Each row is followed by its band, which names the range that a hidden value of the row falls in. A new part has a new value, new ranges and new names.
[  34   43  -36    3  -51    1  -18   33 -117   41   45  -12   26  -65
    3  -32  -20   97   51   -8  -53   50  -29   29   33  109   37   15
  -56  -69   60  -93   62    5  -53   16  -20  -63   59  -21   64] : Q
[  37  -49    1   -7  -29  -66    9  -30  166   11  -44   35  -29  127
   25  -17   -9 -159  -72  -31  -11  -90 -102   -4  -48 -113  118  -62
  -12   71  -86   61  -82 -115  -22   42   34   29 -170   32  -47] : S
[   1  -65   -8   11  -31   29   20   25  145   77   -5   67  -28   91
  -24   -8    8 -143  -77  -10  -64  -15  -72    3   22  -70   92  -71
  -59  115  -79   43  -29  -36 -106  111   16   37 -140   54  -30] : B
[  27   -2  -30   37  -50  112  -19   40 -102  108   61   24   27  -76
  -14  -25   -8   85   59    3 -108   80  -10   47   72  119   51  -11
 -108  -23   26 -105  101   28 -147  101  -19  -41   49   -2   54] : Q
[   8  -13   -2  -13  -43 -108   14    1  124   16  -40   37  -32   98
   20  -23  -13 -126  -96  -34   -6  -39  -89  -27  -25  -76   60  -64
   -3   51  -63   35  -68  -35   -4   21   17  -10 -120   28   -5] : B
[ -9  -3 -30 -22 -30 -83  18  44  85   8   5  23 -18  63 -12 -13   2 -92
 -72 -17 -15   3 -76 -10   1 -38  60 -25  -6  55  -4  34 -46 -37 -15  23
  13  11 -83  21  -7] : V
[  44  -44    0  -14  -26  -62    8  -40  172   11  -52   34  -30  139
   31  -16   -6 -165  -72  -22   -6 -104 -103   -2  -51 -123  123  -79
  -13   75  -89   66  -88 -124  -26   50   36   34 -183   45  -56] : S
[ -26  -18  -50   51   33   10   20  -33 -120  108  103    4  114 -217
   30  -49   77   85  106  119   -6  283  -26   26  229  168  -61  -72
  -68   43  132   49   11  -34   19   82   24   96  154  -43   41] : C
[ 105   34   -2   32  -51   43  -51  -54 -101   77   18   20   26  -60
   51  -38  -22  108   82  -29  -47  -39  -10   52   -4   81   60  -30
 -102  -98    4 -124   45  -43  -71   30  -40  -84   21  -30   37] : H
[ 135   14  -53  -37 -119   41  100  -64  -50  134  -62  -52  -58  -15
   22 -138  -31   67  117  -11  -66 -122  122   19  -24  -95  -57 -115
 -156 -207 -218 -172   -7   91    3   58   55   55  161   66  273] : H
[  66 -159  -65   30   24 -279  132   20 -241 -329  300 -341   48 -356
  -95  -83  -92  162  354 -188  161  113  -40  -33 -128   27  154  679
  125 -370  142   65 -110 -436  499 -351  134  165  460 -506  317] : N
[   1   -9  -24  -22  -29  -88   15   27  106    4   -7   27  -19   80
   -5  -13    3 -108  -77  -18   -8  -23  -83   -9  -11  -56   74  -32
   -4   62  -17   48  -59  -57  -11   20   15   15 -107   24  -23] : V
[-27  30 -47 -35 -39 -80  19  76  15   3  30   3  -4  25 -31 -10   1 -33
 -57  -1 -21  49 -65  -8  29  18  36  -2  -6  36  49   9 -10   4 -18  13
   3  -9 -29  22  20] : L
[ -6   6 -27 -27 -29 -90  18  38  88   6   0  25 -18  73 -13 -12   4 -91
 -80 -11  -7  -8 -80 -12   2 -39  58 -33  -8  60   1  38 -51 -35 -13  17
   6   3 -94  30 -14] : V
[ -9  44 -51 -16 -47 -34   3  77 -92  16  53 -17  18 -46 -24 -22 -14  60
   9   4 -46  83 -47  10  51 100  27  26 -29 -25  84 -56  52  26 -42  10
  -9 -46  50  -6  60] : N
[  13  -22  -73   -6    5 -131  -17   11  125  -24  -18   33   -4   80
   66  -26   29 -135  -43  -36  -38   -3  -64   29  -60  -71  110  -34
   45   42   15   56  -80 -145   15   20   70   90 -100   23  -81] : B
[   0   -9  -24  -22  -25  -87   18   24  100    8   -2   27  -18   74
   -5  -16    3 -103  -73  -17   -9  -13  -81  -13   -4  -51   68  -33
   -8   61  -14   47  -56  -53  -11   21   14   15 -100   24  -18] : V
[  80   39   -9   24  -48   35  -37  -22 -112   67   33    6   29  -65
   29  -35  -19  110   72  -18  -48   -4  -20   43   15   98   51  -12
  -88  -87   30 -113   54  -26  -68   25  -36  -80   36  -29   47] : H
[  86 -193   97  298  120  -67    0 -152   41   52   31  144  -59 -104
  190 -115   -3  -15   12 -100 -119  156  -26  -51   55   18  -52    0
  -89  -80 -224  -69   17  -50  -21  -30   74  -75   78 -114   92] : S
[-28  42 -52 -31 -44 -61  14  87 -43   6  48 -10   7 -15 -34 -14  -7  12
 -26   4 -32  81 -57  -3  44  66  27  20 -13  10  77 -21  24  22 -31  12
  -5 -25  16   7  42] : C
[-12   7 -31 -26 -29 -89  20  47  71   2   9  23 -17  60 -16 -12   2 -80
 -73 -13 -13   7 -74 -12   4 -30  53 -19  -6  51   6  32 -40 -28 -14  15
   8   4 -76  23  -3] : V
[-21  20 -37 -31 -31 -83  21  65  42   3  23  14 -11  42 -26 -13   2 -54
 -67  -6 -19  29 -70 -10  21  -3  42  -9  -9  46  30  19 -24  -6 -18  12
   1  -7 -53  23  10] : L
[-15  45 -53 -23 -47 -39   5  82 -81  14  54 -16  17 -37 -30 -22 -13  51
  -1   7 -44  85 -48   7  48  93  25  24 -27 -17  82 -49  45  30 -41  11
  -5 -38  45  -2  59] : N
[-23  45 -53 -26 -43 -56  13  84 -61   9  50 -12  13 -25 -31 -18  -6  32
 -17  10 -36  84 -52   1  52  77  21  17 -20  -1  80 -31  31  29 -32   6
  -6 -32  29   5  52] : C
[  38  -85  -19   -6  -13 -119   44   -4  119  -71   31  -43  -25   49
  -15  -26  -22 -124    2  -77   28  -67  -90  -14  -84 -116  143  112
   24   -7  -46   85 -107 -199   93  -44   59   79  -62  -83   15] : B
[-20  24 -51 -33 -28 -99  14  60  42  -3  17  15  -6  39 -11 -14   7 -58
 -62  -7 -19  35 -66  -4  11  -4  44 -14   3  41  39  23 -31 -20  -9  10
  11   8 -48  22  -3] : L
[  54   24 -104  -83 -108   -9  176   59  -30   80  -35  -81 -100   28
  -61 -141  -25   36   50   20  -87  -60  120  -22   12 -114 -103  -68
 -127 -168 -194 -142    5  189    6   29   89   94  199  118  334] : N
[  85   32   -8   31  -54   38  -45  -29 -109   70   28   11   28  -68
   39  -37  -23  104   76  -29  -52   -6  -16   45    6   95   59  -12
  -87  -92   19 -120   55  -31  -68   33  -32  -81   37  -36   47] : H
[  40   43  -29    6  -49    8  -19   23 -117   47   43   -9   26  -65
    5  -33  -18  103   52   -4  -50   43  -29   30   36  109   34    7
  -66  -68   57  -95   61    6  -56   18  -24  -66   57  -21   63] : Q
[-24  22 -44 -28 -33 -81  20  71  19   4  33   9  -6  23 -25 -12  -1 -37
 -54  -4 -24  51 -65  -9  27  15  36   1  -7  33  40   7 -12   1 -20  12
   5  -7 -26  14  20] : L
[ -5   0 -29 -26 -25 -85  20  36  90   6   2  24 -17  70 -14 -14   3 -94
 -75 -12 -12  -6 -77 -10   0 -44  60 -28  -8  61  -3  41 -49 -40 -13  19
  11  12 -91  27 -12] : V
[ -4  51 -48 -18 -51 -31   4  67 -98  22  50 -18  19 -48 -21 -27 -14  70
  14   8 -45  78 -44  12  50 101  21  16 -33 -36  79 -63  51  32 -41   8
 -11 -48  56  -4  66] : N
[-10   7 -28 -26 -30 -88  14  42  81   6   3  27 -16  66 -13 -11   2 -91
 -80 -14 -12   0 -79 -12   3 -32  59 -29  -6  61   4  37 -45 -30 -18  19
   6   2 -90  26 -14] : V
[-26  26 -46 -28 -36 -74  19  81   9   2  36   8  -7  20 -32  -9  -2 -29
 -55  -6 -30  51 -64  -9  27  23  37  10  -9  33  48   1   0   9 -28  13
   0 -15 -21  16  25] : L
[ 103  -46    8  135   19   84  -50 -208 -180  192   65   29  147 -305
  159  -88   61  166  234   74  -10  213   26   74  189  187  -51 -134
 -136  -80   42  -48   15 -119   24  113   10   58  197 -110   50] : H
[-25  24 -47 -30 -33 -82  19  72  27   5  27  11  -6  30 -25 -12   3 -44
 -59  -3 -25  46 -63  -7  24  10  36  -8  -5  41  41  12 -15   0 -22  17
   7  -3 -34  22  14] : L
[  -1   43  -46   -8  -48  -17   -3   69 -102   27   53  -11   19  -50
  -18  -24  -13   73   19    1  -55   83  -43   17   48  110   30   25
  -39  -35   79  -70   62   29  -57   16  -13  -53   54   -8   61] : N
[  37  -36    0  -18  -26  -74    9  -33  165   11  -49   37  -30  131
   27  -17   -5 -156  -77  -20   -1  -96 -105   -6  -44 -112  112  -77
  -11   76  -76   66  -86 -109  -18   38   28   26 -177   40  -53] : S
[-24  46 -52 -28 -41 -61  12  84 -50   8  49  -7   9 -15 -31 -16  -6  25
 -26  10 -34  78 -57  -1  49  72  21  13 -19   5  77 -26  27  31 -32   7
  -8 -34  20  11  45] : C
[-26  29 -50 -36 -38 -83  22  74   3   2  32  -1  -2  14 -28 -15  -2 -28
 -47  -1 -21  57 -60  -9  29  22  30   4  -6  25  50   5  -9   7 -12   9
   4  -5 -13  15  31] : L

Next part:
[ 125 -255 -264 -197   45  144 -220   25  218  -69  192    8 -135  -78
 -260 -179  -16 -201  489 -193 -124 -102 -183 -196  205  183 -139  179
 -136  -26 -209 -124  -88   -9  153  203 -357  198   67 -385   89] : <71>
[  80   10   68  217  -29 -279   61  -40   17 -218   43   89 -203   -2
  -96   98  -84   51 -457   -2   28 -149  201   76  253  197  237 -226
  -49   12   49 -328  -22    2 -157   52   27 -179   77  352  -27] : <67>
[ 255  148  278  164  -53 -230  178  -58  -36 -111  -29  142 -129  199
   39  259 -124   40 -258   17    6 -240  264   18  298  220   83    8
  -69   -4  247   17   24  -61   24  101   61 -401   89  245 -128] : <71>
[ 189  126  125  -28   49 -184   32   18 -227 -126   69 -104  -64    7
    6   34  224  114 -180  123   50  140  116 -114  172  -80  147   61
   -6  -80  102 -258   53   37 -165   -6  179 -200   33  285   90] : <72>
[  99 -175 -189 -148  119   47  -35    8   86   75   22  116  -34 -159
 -126  -33  -63 -114  126  -13   48   18  -32 -181  124  195 -138   52
  -42  -43  -84 -126   -6    6  189   60 -172  129  -60 -141   84] : <71>
[ 263 -193   99 -174  246 -157  162 -377 -116  506 -110  500  258 -217
  407   78   45   81 -318  229  365  309  295 -110 -254 -132 -196  184
  137   82  230  566  295   68  127 -408  232   10 -310  143  -55] : <76>
[  65   47  128    0    2 -300  129  -52 -170  -54  114  153 -124  -35
   25   52  208   33 -350   56  144   98  281   41   78 -180  247   38
   62  -10  140 -223   21   35 -184  -48  193 -244   88  410  119] : <72>
[ 279 -133   98 -195  248 -131  225 -341 -131  506 -146  499  250 -198
  388  117   24   27 -296  219  401  272  299  -88 -184  -60 -217  174
  132   48  212  512  264   52  238 -313  216  -42 -322  161  -20] : <81>
[ 134 -261 -224 -343   72  112 -235  -34  115   30  280   37 -125 -143
 -173 -246  183 -170  551 -175  -64   28 -132 -205  110  -81 -111  322
 -111  -11 -187  -58  -67   16   83  131 -249  205   83 -354  176] : <72>
[  51   82  122  115  -32 -282  184   25  -93 -128   31  148 -141   44
  -49  150   28  -12 -383   35   96  -36  265   54  180   51  212  -58
   47  -33  150 -278  -14   -6  -87   43  103 -299   96  389   48] : <70>
[ 211 -113 -139 -273   67  330 -188 -134   70   79   85 -168   45  -40
   65 -250  254  -73  646   12 -116  132 -213 -288  -29  -85  -92  351
 -141  -41 -147  176   97   19  125   -1 -185  173  -55 -355   81] : <81>
[ -16  144   -8  255 -159  122   48   28  138 -317  -54 -230 -207  147
  -98    8  -21  -37   28   16 -210 -220   -8  -14  215  257  322 -148
 -164  -54  -75 -357  -38  -51  -27  163 -169 -167  130  148  -11] : <67>
[ 258  157  294  130  -50 -233  189  -51  -60  -95  -19  144 -128  203
   47  263  -94   41 -237   24   15 -222  271    8  293  182   76   47
  -67   -9  265   29   25  -59   28   98   77 -413   98  245 -112] : <71>
[ 212  -86 -140 -273   68  341 -174 -118   63   69   71 -180   44  -34
   51 -232  240  -85  656   15 -116  123 -223 -294   -1  -50 -106  345
 -141  -54 -153  149   87   11  156   27 -190  154  -56 -355   88] : <81>
[-104  -27  -97   74  -80  169  170 -221   97   49  -74  114   90   49
  211 -163  246 -213   66   73   79  207   73   84 -302 -150  287  124
  118    8  -61  125  149   32   48 -161  -67 -107  -94  199   79] : <81>
[  89 -298 -156 -274  161  -14 -178 -163  -18  195  183  136   15 -290
   46 -226  259   28  139   44   74  293    3 -219 -158 -274  -36  232
    4   41  -61   68  104   87 -110 -232    3  265  -63 -114  134] : <76>
[ 166   17   80  126   18  -37   98 -146   78   18 -117   96  -93  -24
   73  144 -183   71 -224   90   12 -193  159  -42  186  293   54 -148
 -138   22   58  -12   61  -34  102    7  -24  -93  -39  131  -94] : <67>
[  64   50   90  168  -26 -277  138   24  -38 -168   21  134 -163   32
  -89  147  -56    1 -413   17   60  -94  233   52  221  156  195 -136
   10  -17  118 -305  -18   -8  -93   60   56 -255   85  358    9] : <71>
[-111   54 -122  221 -124  217  280  -71  212  -62 -215  102   47  166
   62   13  -59 -318   42   29   23  -36   36   95  -89  263  197  -37
   87  -46  -57  -15   66  -46  268   47 -232 -211  -81  155   -7] : <71>
[ 218  -28 -143 -188   41  359  -95  -12  119   10  -23 -178   33   54
  -37 -114   56 -155  638   -8 -144  -10 -233 -286  127  193 -175  269
 -139  -95 -128   85   39  -34  296  152 -281   70  -53 -375   32] : <70>
[-103  -29  -96   79  -80  166  164 -226   99   41  -68  112   86   51
  217 -162  250 -210   63   67   70  209   71   83 -306 -160  294  124
  120   15  -62  132  153   27   38 -167  -67 -107  -89  204   71] : <81>
[  24   53  -75 -103  -72  351   52    0  129   14  -46 -124  -82   57
   -6  -43   83 -153  520   18 -164 -101  -69 -184   66   95   54  206
 -161  -68  -74  -38   -8  -64  262  143 -234  -38   78 -196   87] : <70>
[ 215  -55 -182  -91   33  372 -124    0  208  -56  -57 -200    3   65
  -96  -92  -90 -144  590  -29 -195 -120 -274 -279  196  373 -190  146
 -187  -86 -165   34   26  -46  314  192 -364  111  -61 -416  -31] : <71>
[ 291 -119   32  -67  188 -204  -29  -88  -31  101    3  177  -71 -201
  -33  135 -189  151 -288   77  109  -82  143 -171  280  265 -166 -102
 -115   11   73  -71   39   12   63  -12   42   61  -81   39  -40] : <67>
[ 421 -109  -26  166  142 -307 -164  -89    9 -282   63   -7   22   41
 -123  -14 -156   50 -368  -40   83   -4  -69  -35  363  415 -110 -186
   10  -36  -49 -111   87   61 -126   52  -36  -44 -182  129 -165] : <67>
[ 406  -51   44  -50  170 -327  -77  -83 -197 -123  119   57  118   34
    6  -45  153   18 -248   23  206  263   13  -77  178   33 -107  108
  143  -69   65    7  140   92 -141  -45  136 -146 -176  199  -22] : <72>
[ 280 -148  101 -197  252 -142  201 -359 -132  510 -129  497  255 -205
  396  103   39   50 -304  224  393  289  296  -92 -202  -91 -213  180
  134   57  217  529  275   62  201 -345  234  -26 -322  157  -30] : <81>
[-140  -95 -103  122  -80  138  119 -240  125   45  -53  123   92   34
  223 -180  237 -162   23   84   32  244   70   53 -390 -200  305  124
  137   40  -28  185  181   46  -65 -271  -62  -56  -78  178   28] : <76>
[ 393 -112   49  -65  176 -356 -138 -147 -199 -100  179   72  110  -12
   47 -108  224   69 -262   28  192  319   27  -78   93  -95  -58  139
  141  -27   66   63  164  114 -256 -140  175  -89 -160  199  -22] : <81>
[  64   80  122   76  -15 -291  170   19 -126 -108   52  145 -132   23
  -37  129   79    1 -366   43  115   10  267   39  158   -3  208  -25
   54  -31  149 -273   -5    7 -108   25  129 -291   90  394   70] : <70>
[ 421 -107  -31  175  138 -312 -154  -88   13 -287   60    3   29   54
 -125   -8 -157   37 -374  -41   89    3  -64  -29  361  421 -112 -183
   22  -36  -42 -103   88   60 -119   52  -43  -59 -186  136 -168] : <67>
[-104   27 -100   89  -97  193  234 -168  111   26 -118  114   77   97
  174 -106  178 -278   87   52   84  142   67  101 -229  -45  256  101
  120  -19  -63   80  116    4  155  -62 -115 -172  -87  202   79] : <72>
[ 363 -160   46  -32  172 -369 -173 -164 -173  -93  190   80  117  -23
   62 -122  223  107 -290   39  160  350   28 -100   22 -138  -37  140
  152    2   87  109  194  123 -337 -229  179  -43 -158  186  -58] : <76>
[ 267  151  276  160  -49 -221  172  -58  -34 -112  -36  130 -124  205
   41  259 -130   49 -252   23    1 -240  251    7  307  233   73    5
  -76   -6  245   27   28  -59   29  100   58 -393   82  237 -135] : <71>

New part:
[  32    8  252  -12  321  121  103 -251  -75  262  117 -113 -155  -36
  100  128  -29  106  -46  -90   89 -174  175  283   64 -174 -110 -163
   75  -51 -159   77  -40  156  -23   83 -125  162  232  -73  -19] : hp
[ 130 -120  -69  124 -334  -87 -175  -18   12  -30  -27  191  133   35
  -44 -106   36  -16  -60   47   59   38  177  -35  -66   15   49  -15
 -155  -29  367  -12   10 -107   20 -102   30 -104   46  -38  -89] : hp
[ -19  -54   89  125  -35   46  -68  -87  380   59   83   21  180   17
  134   43  115 -121  -88   -2   62   50  123  -84  -84   46  -74  251
  -26 -128  -26  -40    3 -234  -27   -9   33 -166 -160 -177   33] : nh
[-177   57  -97 -229  249   70  -71  118 -215  -24 -130 -231    9 -167
    0   -9  178  -33   15 -197  216 -271 -179  225    9   10 -248  330
   19  -91   48  222  -88  144   44  -45 -229  -12   14  -60  181] : rm
[  41  -22 -146   -3 -159   -3  -68   87   -2  -88 -133   82   61   86
   56 -130  -44   -2   -6   75  119   63  -15  -57  -38   16  138    4
 -112  -90  117  -42  -71 -106    7   35   -5  -73  -11  120  -55] : jh
[ 129  -72   66  137 -112  -12  193   -9   71   71  -45   87   62   20
   93  -72 -150  -11 -152  189 -106  134  148  -54    2    1  144 -125
 -110   26  -58 -190  -59 -224  -36   -9  137   55  109  120  -34] : fp
[ -12  -62 -160 -124 -125   67  -24  122 -273   -8 -173  -38   72 -167
  -32 -151  100  -45  -80  -29   76 -107  -18   98   15    0  -53  206
  -89  -42  254  122  -68   33   12  -83  -54   38  124  122  102] : fp
[  12 -163   11  -32 -127   78 -125  134 -168  -43   53  281  -34  195
   96   55  129  126  106 -116  160  185  127 -104   31 -149  170  223
  117 -153  -39  137  138   31   60   27  -61 -139   38  217  135] : nh
[ 106   15 -160  -30 -134    3   13   16  -40  -29 -203  -24   28   -2
   32 -199 -163   -1  -77  165   45  -28  -25   36  -31   33  124 -203
 -177  -30  163 -107 -174  -87  -38   72   29   71   72  140 -153] : rm
[   4   16  200  190  178  -53  125  -40  385   37   83   17   49  148
  188  119 -112  -22  -57   78   27  139   60  -97  -54    6   59  -32
   17  -42 -358 -194  -15 -276  -10   48   50 -122  -99 -110   -4] : jh
[  53   15  -76 -159  101   15  111   81 -405   22 -169  -27 -152   -2
   -1 -111 -128  168    9   51   46  -95  -32  188   75  -77   91 -217
  -58   11   11    8 -147  134   15   54  -93  200  256  278  -16] : fp
[  21  -73  -78  -64  -92   72  -57  125 -122  -68  -79  129  -19  123
   95  -43    1   61   47  -18  148  105    5  -59   10  -75  165   90
   18 -120  -15   52   15  -12   23   72  -42  -69   28  206   44] : jh
[ 178 -130 -111   16 -372   86 -170  -95   90   21  -78  101  140  -14
   34 -152  -13  -57 -112  107   16   18  161  -37  -69   33   69  -18
 -140  -94  347  -25  -53 -109  -71   60   90   -8  -18   38 -147] : hp
[ -34  -62  199   99  177  -90  131   75  112   35   47  -69  111  -96
   47  140   40  -74 -138  -41  -64  -14   38   24  -24   57 -178  217
   38   72 -195  -49   36 -181   20 -151   20  -76  -20 -180  189] : fp
[  44  -28  -57  -14  -79  142   87  -11  -48   77 -104    7   -2  -18
  121 -118  -55  -16  -83   76   84   43   59    6   17  -88  141  -17
  -55 -102    7  -12  -80  -60  -33   81   22   54  127  187  -23] : rm
[ 120 -118 -161 -279 -180  281 -156  -24 -270   31 -133   50  -77   31
   92 -125   -4  104   28   -6  116  -47   52   82   38  -94  127    3
   16 -188  182  149  -70  176  -73  243  -49  140   72  322  -66] : nh
[ 133  -77 -140   -3 -245  -28   -4  101 -135  -58 -180   79   51  -11
   -2 -166 -118    5  -90  131    8   46   26  -28  -22    9  148 -112
 -133   12  198  -69  -75  -96  -12   -9   66   26  104  176  -72] : rm
[ -50  129  -25 -189  363  -16   15   31 -172  -33  -97  -98 -189  157
   72    1 -120  211  143   -8  161 -141 -135  203   36  -29   23 -210
   -9  -78 -196  -12 -184  138   27  162 -207  104   54  131  -51] : jh
[  61   28   15  125   25 -174    7   49  236 -102  -64   27   76  135
   59  -13 -170    4  -37  136   18   63  -30  -65  -86  103   66 -160
 -117   21  -82 -217  -89 -242    6    5   37 -104  -99  -78 -102] : jh
[ -44   10  106  -12  238  -24   11   40  169  -24   -5 -125   45    6
  100  120  -19  -32  -41  -49   66  -57  -73   40  -47   54 -127  120
   53  -28 -222  -30  -28 -106   -4   25  -49  -82 -121 -152   75] : jh
[  -4  -29  -96 -118    7   27  -58  139 -185  -83 -121   27  -36   59
   44  -42  -10   67   45  -40  146  -10  -67   34    9  -35   67   58
    1  -74   11   66  -36   42   30   45  -89  -26   39  147   44] : jh
[  38 -218  219   29    1   70  -72   40 -198   74  175  209  -59   73
   67  214  157  106   25 -224  110   97  223    6   51 -207    5  231
  219  -60 -101  208  241  101   63  -56  -68 -103  133   29  204] : hp
[ -62    9   -8 -100  168   19    5   82  -83   -8  -89 -143   18  -94
   34   16   39  -24  -41  -81  107 -134  -90  121   -9    9 -130  153
   15  -32  -42   74  -58   13   15  -20  -99   -9   15  -43  101] : rm
[ 135 -195  -55  184 -485   -2 -204  -22  249  -27   11  222  273    6
   30  -90  109 -149 -138   62   20  151  221 -194 -112   55   54  214
 -123  -86  350  -28   80 -267  -21  -92  141 -210 -103  -85  -39] : hp
[  85  -74 -183 -166 -205  150 -167    9 -138  -29 -127   84    2   67
   62 -150   10   63   31   30  123  -11   35   23   -6  -27  119   19
  -68 -164  219   71  -85   56  -37  148  -42   37   13  224  -78] : nh
[ -53  103  143   91  307  -24  186  -92  247  120   -7 -204   36  -67
  118   39  -79  -65 -122   59   25  -97  -10  107  -33   29 -114  -46
  -53   -6 -234 -133 -145 -168  -24    2  -21   23   10 -164   -3] : rm
[ -10  192   91  149  262  -47  101 -258  693   97  -31 -303  176  -33
  165  -38 -170 -175 -174  219  -17 -144  -41   63 -142  219 -165 -161
 -213  -53 -158 -321 -294 -363 -109  109   52   -7 -238 -353 -216] : jh
[ 152 -109   52   80 -147  -47  -90  -83  -54   44   16  111   22   22
  -15  -10  -39   47  -64   14   35  -21  183   69  -24  -47   15 -136
  -68    6  200    0   17  -11    3  -36    2   -1  123  -43  -87] : hp
[ -67    9  147  -81  300   99  -17  -78  127   89   73 -113  -22   26
  138  138   68   33   10 -101   99 -103   16  114   -8  -19 -147  148
   98 -119 -229   53  -43    9  -21   99 -111  -11  -78 -102   76] : nh
[  59  -56  -94  -83 -123   93 -128  -16  -23   -6  -65   73   23   75
   71  -90   15   46   14   26  105    1   58   11  -21  -13   74   28
  -56 -139  133   28  -68   -7  -24  104  -35   -5  -12  121  -58] : nh
[   4  -78  137   31  114   -8  127   75  -35   53    6  -23   31  -66
   63   85    7  -12 -106  -28  -25   12   53   29   11  -25  -62  133
   55   34 -161   -6   28  -94   10  -74   13   -9   70  -15  151] : fp
